Moves between nodes:
from | ^ & $ * @ ~
q739 | q449 q761 q685 q133 q404 q752
q685 | - q361 q739 q786 - -
q846 | q167 - - q893 q951 -
q257 | q827 q152 q722 q878 q10 q368
q878 | q361 - q951 q257 - -
q287 | q10 q711 q377 q19 q827 q623
q711 | - q287 q985 - q786 -
q661 | - q387 q980 - - q786
q827 | q257 q786 q757 q361 q287 q387
q183 | q954 - - q588 - q951
q588 | q281 q818 q368 q183 q899 q722
q152 | q786 q257 q271 - - -
q19 | - - q167 q287 q361 -
q377 | q893 q985 q287 q167 q757 q487
q345 | - - - q487 q954 q167
q985 | q31 q377 q711 q404 q133 q240
q10 | q287 - q893 - q257 -
q722 | q757 q271 q257 q951 q893 q588
q980 | q818 q281 q661 q752 q240 q133
q133 | q271 q757 q786 q739 q985 q980
q899 | q487 - - - q588 q893
q167 | q846 q404 q19 q377 q761 q345
q449 | q739 q951 - q271 - -
q271 | q133 q722 q152 q449 q31 q818
q487 | q899 q240 q623 q345 q281 q377
q623 | - - q487 - q387 q287
q361 | q878 q685 q761 q827 q19 q586
q954 | q183 q752 q586 q281 q345 q761
q951 | q761 q449 q878 q722 q846 q183
q786 | q152 q827 q133 q685 q711 q661
q586 | - - q954 q387 - q361
q31 | q985 q893 - - q271 -
q893 | q377 q31 q10 q846 q722 q899
q752 | - q954 - q980 - q739
q387 | q368 q661 q281 q586 q623 q827
q761 | q951 q739 q361 q757 q167 q954
q404 | - q167 - q985 q739 -
q818 | q980 q588 - - - q271
q368 | q387 - q588 - - q257
q240 | - q487 - - q980 q985
q281 | q588 q980 q387 q954 q487 q757
q757 | q722 q133 q827 q761 q377 q281

In the rows, 63 stands for zero.

The rows follow the links: the fewer symbols apart two nodes are, the more alike their rows tend to be.

Some nodes and rows for them; each showing differs a little:
q31: 55	112	70	54	70	38	77	62	47	75	68	24	68	79	36	40	89	62	56	81	83	62	37	70	52	53	49	73	78	63	60	88	73	84	60	56	92	66	44	68	51	75
q449: 65	84	61	34	63	65	72	45	55	84	33	36	63	78	57	41	76	23	67	68	80	79	71	71	88	80	65	67	77	63	66	92	60	80	58	56	107	60	55	95	66	88
q271: 48	95	94	48	63	38	67	46	44	79	52	44	52	69	54	42	91	45	79	82	68	68	61	63	67	48	53	64	60	64	64	95	85	89	67	58	86	77	37	84	53	80
q818: 36	65	65	51	73	31	66	38	49	50	46	61	51	62	80	22	97	51	52	78	71	58	37	68	73	76	91	79	76	66	32	102	67	54	66	58	77	76	47	56	51	70
q711: 83	60	60	98	61	52	61	67	64	62	73	42	58	78	24	58	73	82	74	81	42	65	66	61	38	21	47	41	63	68	73	48	70	84	44	53	72	75	87	61	55	51
q623: 72	26	48	84	57	56	62	69	81	43	95	82	60	50	64	58	54	100	37	65	48	52	44	47	43	51	65	60	67	62	48	46	57	54	58	72	38	58	84	26	74	45
q786: 75	40	72	94	52	46	48	60	62	63	71	64	66	58	47	68	78	65	94	81	36	67	87	61	67	25	45	35	51	52	83	58	77	75	61	44	74	90	75	78	54	51
q281: 50	33	52	66	82	56	63	60	65	42	60	105	57	51	97	94	55	65	62	39	66	44	70	67	67	81	85	77	51	54	45	48	51	37	71	63	27	60	72	41	55	44

Each walk starts at a row. The symbols on each line, taken left to right, move it on to the next node.
Each answer is a row, close to the row of the node it stands for.
new walk
63	16	63	76	43	56	57	61	77	43	86	99	55	35	90	77	56	87	59	67	26	64	59	49	60	58	71	61	61	64	52	63	70	37	63	72	42	81	79	38	73	47
$ ~ @ @ & & & 63	71	63	75	87	36	58	61	53	63	32	62	72	75	39	84	101	53	105	65	69	47	92	68	77	26	39	51	49	50	71	38	58	66	55	26	68	62	57	63	41	54
@ & & * * ~ 41	49	45	79	65	35	48	59	62	44	65	70	70	60	65	75	96	69	62	93	86	45	45	66	59	67	69	64	57	55	34	58	52	57	60	28	48	58	65	26	44	43
new walk
74	65	57	48	66	91	66	74	57	77	33	73	73	77	66	82	37	48	75	30	80	59	111	71	82	65	56	67	44	56	80	36	47	56	69	54	48	50	60	81	72	66
* $ & $ ~ & & 50	41	66	72	56	36	42	49	59	43	49	98	69	48	83	89	98	49	74	83	72	48	69	73	74	61	79	73	47	53	38	61	65	54	64	34	38	77	67	31	39	41
~ ~ $ & @ $ $ ~ * 93	59	46	77	44	91	60	92	72	73	74	41	73	73	36	66	29	83	54	60	51	73	77	58	40	54	53	49	67	74	75	36	50	71	47	78	65	45	87	80	86	62
new walk
54	97	87	27	54	87	73	57	49	73	52	53	63	60	82	56	48	36	60	49	66	82	79	70	79	86	66	81	67	62	86	81	68	66	77	76	71	57	42	97	68	85
@ @ $ $ @ * ^ 78	87	51	69	88	72	61	85	59	69	67	63	59	66	45	102	59	80	64	44	81	49	71	76	43	55	26	67	56	58	68	26	61	64	67	60	38	38	57	46	66	52
@ ~ $ ~ $ ~ ^ ~ ~ 36	69	81	40	65	50	72	48	60	57	70	81	46	38	105	38	69	56	39	72	63	62	30	62	66	90	85	78	69	67	40	96	67	44	78	76	46	68	25	55	66	69
new walk
66	76	70	69	78	68	52	82	63	62	49	83	54	56	76	117	54	60	97	42	62	52	97	71	72	55	44	62	46	66	88	39	77	63	79	58	34	65	44	61	62	54
@ * * ^ $ ^ 79	55	57	98	49	77	57	92	68	64	97	67	49	53	33	89	43	86	69	70	36	62	65	57	29	38	25	49	53	74	73	53	68	71	67	81	51	69	68	58	68	52
* $ $ $ ^ ^ ^ * 59	118	74	49	64	82	80	77	48	83	74	42	47	73	61	58	52	67	54	69	77	68	33	60	41	62	42	73	78	73	65	82	79	71	73	89	70	51	25	67	55	79
new walk
41	77	54	45	85	60	81	56	61	60	73	62	53	44	85	39	62	75	25	66	87	58	18	61	49	82	86	75	83	62	28	90	62	45	66	94	59	49	46	31	69	66
^ $ ~ * @ & & 80	39	66	66	37	93	55	68	65	73	65	69	69	63	61	71	23	59	78	62	29	81	105	51	75	54	58	50	55	66	92	41	65	66	56	72	61	75	84	91	81	66
& $ $ & ~ 60	0	44	66	55	74	58	50	81	45	70	90	80	45	79	47	35	68	43	55	46	74	75	48	71	74	87	63	65	57	59	45	56	52	58	72	54	75	95	49	73	57
new walk
64	104	54	33	69	87	76	65	48	89	57	30	55	86	62	45	50	49	40	58	84	72	55	71	58	77	65	77	76	81	59	70	51	76	71	88	75	40	52	81	75	91
@ * @ $ @ $ $ * * 66	67	87	47	53	73	79	64	62	70	72	63	50	62	65	35	50	78	63	63	33	80	57	51	47	45	62	44	78	69	81	86	88	75	65	101	84	95	49	87	83	78
& $ $ & ~ 57	45	60	45	69	58	79	43	68	54	85	69	65	53	82	23	51	78	39	58	40	72	27	52	54	67	94	70	86	70	45	81	73	58	53	96	68	77	69	58	78	73
new walk
81	34	49	80	43	64	42	54	74	72	44	41	80	80	37	53	57	53	93	54	41	75	101	56	81	54	59	42	68	65	80	52	62	87	44	42	85	78	83	88	68	63
& & $ * ^ * ^ @ 82	81	38	86	53	70	52	76	64	77	37	37	73	88	26	75	69	42	80	69	99	59	86	74	80	68	41	59	60	52	70	49	48	75	56	25	73	40	74	74	46	61
& ~ ~ * * ~ 61	57	32	71	69	69	59	79	68	49	69	77	79	66	81	76	46	52	42	73	91	49	61	70	76	101	78	70	55	64	40	38	35	39	61	56	38	31	71	36	57	56
